Below is a small trained network, with its code and all its weights. Each question gives an input and a class and asks what happens when units are switched off, that is, made to give their printed mean instead of their output.

import numpy as np


def w(rows, s, z=0):
    codes = np.array(rows[::2]) - 128.0
    scale = np.full(codes.shape[1], s)
    scale[-1] = z or s
    return codes * scale


def f(y):
    return y / 2 * (1 + np.tanh(0.7978845608 * (y + 0.044715 * y**3)))


def log_softmax(a):
    a = a - a.max(-1, keepdims=True)
    return a - np.log(np.exp(a).sum(-1, keepdims=True))


def net(x, mask):
    res = np.array(x, float).reshape(1, 7) / 4 @ E
    y = f(res @ A[0][:, :-1].T + A[0][:, -1])
    res = res + np.where(mask, y, B[0][:, -1]) @ B[0][:, :-1]
    return log_softmax(res[-1] @ U[:, :-1].T + U[:, -1])


A, B = {}, {}
E = w([
[128,125,127,125,128,124,130],'x0',
[126,128,131,131,126,134,127],'x1',
[146,198,157,71,19,81,139],'x2',
[117,137,121,109,149,99,139],'x3',
[180,225,151,178,144,52,75],'x4',
[45,146,47,179,82,114,83],'x5',
[102,42,171,121,124,67,3],'x6',
],0.0071)
A[0] = w([
[179,190,86,198,148,146,214,66],'N1',
[164,175,76,142,132,152,179,43],'N2',
[80,181,74,195,59,184,62,103],'N3',
[184,84,135,21,206,96,126,147],'N4',
[3,135,74,166,131,82,146,54],'N5',
[246,91,220,149,136,164,140,42],'N6',
[96,86,196,113,149,65,74,49],'N7',
[133,177,110,150,132,156,182,32],'N8',
[93,153,168,49,39,62,176,108],'N9',
[146,98,90,168,194,147,111,55],'N10',
[57,64,132,62,107,185,102,114],'N11',
[73,206,72,68,195,152,192,119],'N12',
[123,87,127,200,186,143,139,85],'N13',
[135,77,136,121,124,64,30,1],'N14',
[76,134,80,203,89,121,101,161],'N15',
[182,88,188,111,148,145,166,78],'N16',
[196,221,166,155,178,130,55,3],'N17',
[204,186,99,217,150,62,63,136],'N18',
[116,91,93,171,247,98,162,127],'N19',
],0.008,0.0043)
B[0] = w([
[93,88,210,198,104,120,96,217],'N1',
[82,128,228,161,104,118,65,167],'N2',
[159,186,158,55,166,74,168,214],'N3',
[81,142,114,101,169,113,192,198],'N4',
[119,220,144,73,217,81,220,182],'N5',
[69,205,173,46,197,47,166,178],'N6',
[81,109,213,155,84,117,105,184],'N7',
[77,138,215,172,85,152,56,154],'N8',
[237,127,102,77,80,199,51,226],'N9',
[162,208,139,37,36,116,21,154],'N10',
[94,75,96,175,113,192,178,204],'N11',
[98,59,171,154,104,129,140,220],'N12',
[213,168,104,59,69,148,23,169],'N13',
[51,107,191,174,80,171,117,192],'N14',
[129,190,170,78,183,31,225,219],'N15',
[81,191,102,89,198,70,192,162],'N16',
[116,177,19,164,177,184,164,176],'N17',
[142,67,47,182,131,227,205,252],'N18',
[254,135,127,87,51,138,63,210],'N19',
],0.0084,0.0048)
U = w([
[88,187,151,55,222,62,188,23],'0',
[249,153,112,64,33,181,38,23],'1',
[10,76,233,231,102,143,83,17],'2',
[140,78,100,152,145,149,170,254],'3',
[79,70,2,176,158,244,203,107],'4',
],0.0091,0.0078)

Each question gives the input, the list of numbers given to net, and the class t.
The units are the neurons (one row each of A and B). Each row of codes is followed by its name. A weight is (code - 128) times the scale printed after its matrix; where a second scale follows, it is the last column's (A, B and U).
mask holds one flag per neuron, in row order. A switched-off neuron (its flag False) gives its mean, the last column of its row in B, instead of its output. The means were averaged over made-up inputs and are rounded, as every weight is.
A unit's drop is (log p(t) with every unit on - log p(t) with that unit switched off) / (log p(t) with every unit on - log p(t) with every unit switched off).
The circuit of an input: a set's keep is (log p(t) with only the set's units on - log p(t) with every unit switched off) / (log p(t) with every unit on - log p(t) with every unit switched off). Starting from the 12 units with the biggest drops (on a tie, the unit counted first), units are removed one at a time, each time the one whose removal leaves the highest keep (on an exact tie, the one counted first), for as long as the keep stays at least 0.8.
units of the circuit, in order: the units of the circuit, biggest drop first
most important unit: the unit with the biggest drop
top k neurons: the k neurons with the biggest drops, biggest first
drop of u: that unit's drop, to one decimal
input [-6,-8,-3,4,-4,-6,8], class 2: most important unit => N7
input [2,-5,-7,-1,2,7,2], class 0: top 2 neurons => (N15, N5)
input [-5,8,-2,-1,1,3,0], class 0: units of the circuit, in order => (N9, N15, N11)
input [-2,-5,5,4,8,0,3], class 4: units of the circuit, in order => (N18, N17)
input [-2,2,-8,5,5,3,-8], class 1: top 2 neurons => (N19, N13)
input [-2,3,-5,-2,8,-7,-4], class 4: top 3 neurons => (N18, N17, N15)
input [-5,0,6,-2,7,2,0], class 4: top 2 neurons => (N18, N17)
input [-2,-6,-7,5,-7,3,-6], class 1: units of the circuit, in order => (N19, N13)
input [-1,-8,6,1,4,6,5], class 0: top 3 neurons => (N15, N3, N19)
input [-6,-1,-5,6,-3,-6,-7], class 2: units of the circuit, in order => (N1, N12, N2)
input [-7,1,4,7,-5,-7,8], class 2: top 4 neurons => (N7, N14, N15, N11)
input [4,-3,-4,5,8,-2,-8], class 2: top 3 neurons => (N1, N2, N8)
input [3,4,1,3,1,1,-3], class 2: top 2 neurons => (N18, N17)
input [4,-6,-1,-4,8,4,5], class 4: units of the circuit, in order => (N18)
input [-5,-6,-3,-2,0,-7,7], class 0: top 2 neurons => (N6, N4)
input [-6,-1,-7,1,3,-6,5], class 1: top 4 neurons => (N19, N13, N10, N15)
input [-4,2,-6,-3,4,-1,0], class 1: units of the circuit, in order => (N19, N13)
input [-7,-5,-7,2,-1,4,-8], class 2: top 2 neurons => (N1, N12)
input [-4,4,2,-4,-2,8,6], class 0: top 2 neurons => (N15, N3)
input [-1,-7,8,0,-6,4,-2], class 1: units of the circuit, in order => (N9)
input [1,8,6,-4,-8,-8,0], class 0: top 4 neurons => (N6, N16, N18, N4)
input [-4,-4,-2,2,3,7,6], class 0: top 3 neurons => (N15, N5, N3)
input [3,6,2,-3,-3,8,2], class 0: drop of N4 => 0.0
input [-5,-5,-7,2,5,-4,3], class 1: drop of N19 => 0.5
input [8,7,-6,-6,4,5,-2], class 1: drop of N10 => 0.3
input [-1,-7,0,-6,3,0,-7], class 2: drop of N1 => 0.1
input [7,5,-8,-5,4,-4,8], class 1: units of the circuit, in order => (N13)
